Here is a tiny trained network, its code and every weight. The questions are about switching its units off for an input and a target symbol, where a switched-off unit gives its printed mean instead of its output.

import numpy as np


def w(rows, s, z=0):
    codes = np.array(rows[::2]) - 128.0
    scale = np.full(codes.shape[1], s)
    scale[-1] = z or s
    return codes * scale


def norm(h):
    return h / np.sqrt((h * h).mean(-1, keepdims=True) + 1e-5)


def f(y):
    return np.maximum(y, 0)


def softmax(a):
    e = np.exp(a - a.max(-1, keepdims=True))
    return e / e.sum(-1, keepdims=True)


def log_softmax(a):
    a = a - a.max(-1, keepdims=True)
    return a - np.log(np.exp(a).sum(-1, keepdims=True))


def net(x, mask):
    ids = ['αβδζηθλμξπτφω'.index(c) for c in x.split()]
    T = len(ids)
    res = E[ids] + P[:T]
    u = 0
    for l in range(2):
        q, k, v = (norm(res) @ M[l].T for M in (Q, K, V))
        z = softmax(np.where(np.tri(T) > 0, q @ k.T / 2**0.5, -1e9)) @ v
        res = res + np.where(mask[u], z, O[l][:, -1]) @ O[l][:, :-1]
        u += 1
        y = f(norm(res) @ A[l][:, :-1].T + A[l][:, -1])
        res = res + np.where(mask[u : u + 12], y, B[l][:, -1]) @ B[l][:, :-1]
        u += 12
    return log_softmax(norm(res)[-1] @ U[:, :-1].T + U[:, -1])


Q, K, V, O, A, B = {}, {}, {}, {}, {}, {}
E = w([
[108,126,60,130,111,116,205,189,120,127],'α',
[89,122,179,123,163,146,158,157,137,142],'β',
[144,116,149,91,155,123,137,129,144,201],'δ',
[132,71,156,87,113,57,136,224,189,149],'ζ',
[151,127,27,147,123,131,127,131,104,80],'η',
[129,116,94,204,138,156,154,119,144,143],'θ',
[141,166,145,90,138,73,138,145,106,146],'λ',
[134,71,114,188,122,165,98,106,104,174],'μ',
[211,116,232,94,85,122,99,147,92,66],'ξ',
[108,157,140,162,222,164,178,144,105,163],'π',
[108,148,134,129,177,81,180,252,112,115],'τ',
[136,123,189,122,125,132,142,208,168,149],'φ',
[132,83,161,143,139,101,107,141,171,176],'ω',
],0.02)
P = w([
[87,175,109,146,112,152,61,93,98,131],'0',
[156,91,200,174,88,145,141,157,87,117],'1',
[84,95,105,81,139,126,117,145,165,72],'2',
[132,173,100,190,131,167,133,203,109,163],'3',
[140,131,129,160,110,82,251,190,72,139],'4',
[70,101,91,96,147,113,119,126,173,83],'5',
[151,201,98,150,118,130,146,175,102,169],'6',
[173,98,166,148,139,89,154,98,114,145],'7',
[107,107,111,71,149,109,127,130,165,90],'8',
[171,180,131,194,122,155,77,155,122,165],'9',
[149,87,187,155,129,84,168,124,123,128],'10',
[115,95,94,71,135,84,147,117,147,110],'11',
[178,194,125,189,130,170,94,175,103,170],'12',
[142,66,132,161,90,50,188,109,112,157],'13',
],0.015)
Q[0] = w([
[82,111,109,7,92,175,106,62,218,50],'0.h1',
[133,254,82,162,52,134,73,151,105,214],'0.h1',
],0.0052)
K[0] = w([
[113,89,205,171,26,129,200,123,253,23],'0.h1',
[19,177,62,145,69,177,137,25,43,82],'0.h1',
],0.0046)
V[0] = w([
[19,113,141,103,2,64,58,67,7,113],'0.h1',
[76,53,158,197,159,212,192,225,82,106],'0.h1',
],0.0035)
O[0] = w([
[135,114,156,154,182,157,70,251,138,86,41],'0.h1',
[159,108,101,105,65,123,107,81,89,230,254],'0.h1',
],0.011,0.0032)
A[0] = w([
[209,101,139,169,164,92,160,116,70,128,240],'0.n1',
[110,180,109,229,100,84,185,101,57,73,119],'0.n2',
[163,195,93,98,185,128,154,141,122,202,125],'0.n3',
[114,88,189,100,147,141,169,38,147,53,105],'0.n4',
[115,119,164,114,77,208,180,164,224,155,252],'0.n5',
[99,69,67,43,176,214,177,72,154,113,79],'0.n6',
[165,64,169,116,75,159,117,76,65,102,98],'0.n7',
[50,95,112,2,194,85,132,125,84,103,119],'0.n8',
[155,136,98,172,113,180,151,68,116,168,148],'0.n9',
[141,201,159,183,110,100,62,104,126,184,136],'0.n10',
[72,4,56,136,154,139,81,71,114,104,10],'0.n11',
[136,133,194,179,187,84,192,141,112,117,194],'0.n12',
],0.0081,0.0031)
B[0] = w([
[103,44,188,63,2,119,158,130,188,142,254],'0.n1',
[178,113,211,26,96,100,153,133,125,157,204],'0.n2',
[117,50,111,221,101,165,23,116,120,99,228],'0.n3',
[65,91,181,146,72,96,226,134,73,118,149],'0.n4',
[149,117,94,26,45,102,102,50,56,71,251],'0.n5',
[94,155,109,226,84,191,154,88,219,169,177],'0.n6',
[126,179,141,77,110,87,85,157,219,192,168],'0.n7',
[62,122,115,166,172,154,199,154,111,249,198],'0.n8',
[111,141,181,79,136,61,62,184,141,87,215],'0.n9',
[75,151,89,159,147,143,200,161,85,99,207],'0.n10',
[216,149,209,116,124,97,125,66,136,72,169],'0.n11',
[205,90,74,127,135,157,175,104,161,194,220],'0.n12',
],0.0074,0.0066)
Q[1] = w([
[56,135,100,98,253,37,205,20,176,124],'1.h1',
[134,196,79,177,92,151,51,195,66,159],'1.h1',
],0.006)
K[1] = w([
[169,96,128,148,113,130,191,72,163,197],'1.h1',
[50,255,129,154,170,174,49,150,94,171],'1.h1',
],0.0081)
V[1] = w([
[81,22,41,171,191,180,88,93,185,210],'1.h1',
[60,159,255,238,202,46,119,154,223,115],'1.h1',
],0.0047)
O[1] = w([
[203,193,102,143,223,49,49,150,136,162,66],'1.h1',
[166,190,119,86,133,181,209,3,123,134,1],'1.h1',
],0.015,0.0029)
A[1] = w([
[210,177,33,115,175,93,96,105,136,162,71],'1.n1',
[171,99,123,102,130,73,126,132,51,69,166],'1.n2',
[131,83,82,87,72,154,100,150,194,111,96],'1.n3',
[198,149,157,136,152,91,44,180,122,143,71],'1.n4',
[148,175,108,214,98,174,74,112,120,56,96],'1.n5',
[119,87,157,163,115,73,170,109,127,244,102],'1.n6',
[87,63,87,178,100,104,76,185,106,115,169],'1.n7',
[101,107,84,158,136,190,77,128,119,73,111],'1.n8',
[136,83,213,137,145,50,179,126,112,161,52],'1.n9',
[100,68,59,160,123,114,174,177,152,22,3],'1.n10',
[200,35,225,98,142,143,151,69,146,73,129],'1.n11',
[159,84,139,170,129,106,134,145,2,164,79],'1.n12',
],0.009,0.0047)
B[1] = w([
[142,102,217,136,96,180,121,88,184,168,156],'1.n1',
[132,108,96,168,201,53,130,123,112,201,160],'1.n2',
[124,181,122,135,97,152,87,67,168,97,197],'1.n3',
[122,136,58,218,144,115,171,126,87,172,149],'1.n4',
[112,61,103,61,80,150,70,120,187,115,134],'1.n5',
[155,102,98,71,107,148,116,150,66,93,245],'1.n6',
[152,176,130,101,204,138,166,88,142,70,230],'1.n7',
[140,74,185,112,150,130,131,136,181,190,136],'1.n8',
[166,81,156,98,84,155,188,121,79,153,192],'1.n9',
[183,149,164,133,192,121,159,152,143,138,146],'1.n10',
[149,84,40,218,171,87,116,139,2,134,191],'1.n11',
[112,192,140,77,88,103,88,152,86,128,168],'1.n12',
],0.0096,0.012)
U = w([
[38,78,220,123,68,89,92,207,117,87,74],'α',
[89,91,96,170,177,71,89,254,103,125,72],'β',
[167,150,84,126,187,162,214,94,86,47,199],'δ',
[120,137,138,202,126,80,89,91,80,163,181],'ζ',
[89,95,121,183,71,165,133,82,128,33,151],'η',
[227,133,230,65,119,146,201,19,201,132,128],'θ',
[142,65,153,241,197,105,179,135,201,225,253],'λ',
[100,172,122,94,189,80,98,139,35,151,80],'μ',
[23,109,168,142,71,181,222,56,127,114,65],'ξ',
[103,206,138,10,64,111,73,91,98,74,58],'π',
[152,96,93,79,71,216,66,147,200,211,11],'τ',
[137,35,196,50,152,159,141,176,194,55,32],'φ',
[150,127,84,120,193,57,146,76,21,116,69],'ω',
],0.0072,0.0019)

Each question gives the input, a string of symbols that net reads in full, and the target symbol t.
The units are the heads (2 rows each of Q, K, V and O) and the neurons (one row each of A and B). Each row of codes is followed by its name. A weight is (code - 128) times the scale printed after its matrix; where a second scale follows, it is the last column's (O, A, B and U).
mask holds one flag per unit, layer by layer, with each layer's heads first. A switched-off unit (its flag False) gives its mean, the last column of its rows in O or B, instead of its output. The means were averaged over made-up inputs and are rounded, as every weight is.
A unit's drop is (log p(t) with every unit on - log p(t) with that unit switched off) / (log p(t) with every unit on - log p(t) with every unit switched off).
The circuit of an input: a set's keep is (log p(t) with only the set's units on - log p(t) with every unit switched off) / (log p(t) with every unit on - log p(t) with every unit switched off). Starting from the 12 units with the biggest drops (on a tie, the unit counted first), units are removed one at a time, each time the one whose removal leaves the highest keep (on an exact tie, the one counted first), for as long as the keep stays at least 0.8.
circuit, biggest first: the units of the circuit, biggest drop first
unit that matters most: the unit with the biggest drop
k most important neurons: the k neurons with the biggest drops, biggest first
top k neurons in layer l: the k neurons of layer l with the biggest drops, biggest first
input α φ ζ φ θ τ π, target β: circuit, biggest first : (1.h1; 0.n3; 0.n9; 0.n1)
input θ θ η ω ω ω μ ω ω α ξ δ μ, target ξ: 2 most important neurons : (0.n1; 0.n9)
input β ζ α β, target μ: 2 most important neurons : (0.n9; 1.n12)
input θ λ δ β ω μ, target ζ: most important neuron : (0.n11)
input λ ζ η η θ λ ζ θ δ φ, target δ: circuit, biggest first : (0.h1; 1.h1; 1.n11; 0.n1)
input δ ω α α α α η ω ξ δ α φ, target π: circuit, biggest first : (0.n5; 1.n3)
input θ θ π λ θ π λ, target ξ: 2 most important neurons : (0.n9; 0.n3)
input τ δ π φ ξ α, target δ: circuit, biggest first : (0.n1; 1.n10)
input α π λ α ω τ ω θ ω α α τ η, target β: circuit, biggest first : (1.h1; 0.h1)
input θ π φ τ ω ω, target ω: top 4 neurons in layer 0 : (0.n11; 0.n12; 0.n1; 0.n7)
input ω μ η ξ ξ ζ ξ, target θ: top 3 neurons in layer 0 : (0.n3; 0.n5; 0.n7)
input φ π τ τ λ ζ β ξ λ π, target α: 4 most important neurons : (0.n1; 0.n3; 0.n5; 0.n9)
input τ ω θ ω α λ ω η ξ, target α: circuit, biggest first : (1.h1; 0.n4)
input ω ω ω δ, target θ: circuit, biggest first : (1.h1; 0.h1; 1.n1)
input ξ ω α ω π β, target ξ: circuit, biggest first : (0.n6)
input φ α ζ δ η ω α μ θ π ω μ π, target α: 4 most important neurons : (0.n1; 0.n5; 0.n3; 0.n9)
input ω α α φ φ ζ ζ π α θ α λ ω, target θ: circuit, biggest first : (1.h1; 0.h1; 0.n10; 1.n11)
input θ α α ω π ξ φ θ η, target θ: 4 most important neurons : (0.n6; 0.n11; 1.n11; 1.n10)
input μ δ ω θ, target τ: top 3 neurons in layer 0 : (0.n5; 0.n11; 0.n12)
input λ ω μ φ θ β β, target δ: unit that matters most : 0.h1
input θ ω ξ λ θ θ π, target ξ: 2 most important neurons : (0.n3; 0.n9)
input η φ α ω φ β δ, target φ: top 2 neurons in layer 1 : (1.n7; 1.n8)
input δ ω φ θ, target λ: 2 most important neurons : (1.n4; 1.n1)
input η π θ η δ δ β, target φ: 3 most important neurons : (0.n3; 0.n2; 1.n8)
input ζ δ μ φ ω ξ ω ζ ξ β, target π: 3 most important neurons : (0.n12; 1.n12; 1.n11)
input ω ω δ, target τ: top 2 neurons in layer 1 : (1.n11; 1.n6)
input δ ω ζ μ φ ξ α λ θ η, target λ: top 3 neurons in layer 1 : (1.n1; 1.n4; 1.n6)
input ζ δ λ μ τ δ μ ζ δ ω θ ξ α, target π: top neuron in layer 1 : (1.n11)
